[.17 -.18 -.23 .61 -.36]
[.10 .04 .55 .38 -.59]
[.16 -.34 .62 -.38 .19]
[.15 -.43 .59 .22 -.24]
[.59 -.06 -.38 .49 .42]
[.36 -.09 .60 -.01 .26]
:
[-.36 .61 -.23 -.18 .17]
[-.59 .38 .55 .04 .10]
[.19 -.38 .62 -.34 .16]
[-.24 .22 .59 -.43 .15]
[.42 .49 -.38 -.06 .59]
[.26 -.01 .60 -.09 .36]

[.08 .02 -.06 .10]
[-.54 .17 .04 .16]
[.21 .15 -.28 .42]
[-.39 .16 -.04 .13]
[.28 .07 -.21 .34]
:
[.10 -.06 .02 .08]
[.16 .04 .17 -.54]
[.42 -.28 .15 .21]
[.13 -.04 .16 -.39]
[.34 -.21 .07 .28]

[-.06 .50 .21 .23 .49 -.24 .41 -.70]
[.15 .39 -.03 .09 .24 -.16 .04 -.50]
[.24 .40 -.11 -.15 .12 .41 .43 -.09]
[-.24 -.50 .11 -.02 -.10 -.17 -.30 .62]
[-.05 -.02 .13 .16 .06 -.11 -.16 -.11]
[-.18 -.08 .13 -.11 -.19 .11 .23 -.37]
[-.10 .24 .29 .01 .46 -.07 .45 -.09]
[.20 .33 -.23 -.19 -.12 .29 .22 -.42]
:
[-.70 .41 -.24 .49 .23 .21 .50 -.06]
[-.50 .04 -.16 .24 .09 -.03 .39 .15]
[-.09 .43 .41 .12 -.15 -.11 .40 .24]
[.62 -.30 -.17 -.10 -.02 .11 -.50 -.24]
[-.11 -.16 -.11 .06 .16 .13 -.02 -.05]
[-.37 .23 .11 -.19 -.11 .13 -.08 -.18]
[-.09 .45 -.07 .46 .01 .29 .24 -.10]
[-.42 .22 .29 -.12 -.19 -.23 .33 .20]

[.31 -.20 -.10 .09 .16 -.08 -.46 .08 .26 .10 .42 -.11]
[.09 -.19 -.05 -.61 .00 -.36 .24 -.66 -.25 .27 -.36 -.64]
[-.25 .19 -.05 .11 .11 .09 .29 .13 -.18 -.11 -.21 .24]
:
[-.11 .42 .10 .26 .08 -.46 -.08 .16 .09 -.10 -.20 .31]
[-.64 -.36 .27 -.25 -.66 .24 -.36 .00 -.61 -.05 -.19 .09]
[.24 -.21 -.11 -.18 .13 .29 .09 .11 .11 -.05 .19 -.25]

[.12 -.07 .05 .02 -.08 -.04 .00 .02]
[-.15 .28 -.10 -.34 .18 .51 .47 -.63]
[-.30 .09 -.11 .12 .00 -.17 -.09 .21]
[.22 -.33 .23 .27 -.17 -.30 -.37 .41]
[-.07 .14 -.31 -.21 -.06 -.14 .01 .08]
[.04 .20 -.21 -.43 .10 .32 .39 -.42]
[-.03 -.01 .00 .06 -.01 -.07 -.05 .08]
[.10 -.17 .05 .24 -.10 -.37 -.33 .45]
[.16 -.32 .19 .36 -.21 -.44 -.45 .54]
[-.24 .37 -.19 -.44 .24 .60 .55 -.73]
[-.03 -.14 .11 .27 -.12 -.26 -.28 .31]
:
[.02 .00 -.04 -.08 .02 .05 -.07 .12]
[-.63 .47 .51 .18 -.34 -.10 .28 -.15]
[.21 -.09 -.17 .00 .12 -.11 .09 -.30]
[.41 -.37 -.30 -.17 .27 .23 -.33 .22]
[.08 .01 -.14 -.06 -.21 -.31 .14 -.07]
[-.42 .39 .32 .10 -.43 -.21 .20 .04]
[.08 -.05 -.07 -.01 .06 .00 -.01 -.03]
[.45 -.33 -.37 -.10 .24 .05 -.17 .10]
[.54 -.45 -.44 -.21 .36 .19 -.32 .16]
[-.73 .55 .60 .24 -.44 -.19 .37 -.24]
[.31 -.28 -.26 -.12 .27 .11 -.14 -.03]

[.17 .60 .39]
[.59 -.57 .72]
[-.45 .43 .56]
[.02 -.05 -.66]
[.02 .30 .69]
[.54 -.24 .68]
[.14 .26 -.12]
[-.44 .66 -.36]
[-.32 .54 -.74]
[.72 -.65 .58]
[.12 .53 -.43]
:
[.39 .60 .17]
[.72 -.57 .59]
[.56 .43 -.45]
[-.66 -.05 .02]
[.69 .30 .02]
[.68 -.24 .54]
[-.12 .26 .14]
[-.36 .66 -.44]
[-.74 .54 -.32]
[.58 -.65 .72]
[-.43 .53 .12]

[-.51 .15 .26 -.17 .03 -.40 .02]
[-.33 -.08 .21 -.01 .08 -.62 -.19]
[.17 .06 -.03 -.05 -.26 .13 -.11]
:
[.02 -.40 .03 -.17 .26 .15 -.51]
[-.19 -.62 .08 -.01 .21 -.08 -.33]
[-.11 .13 -.26 -.05 -.03 .06 .17]
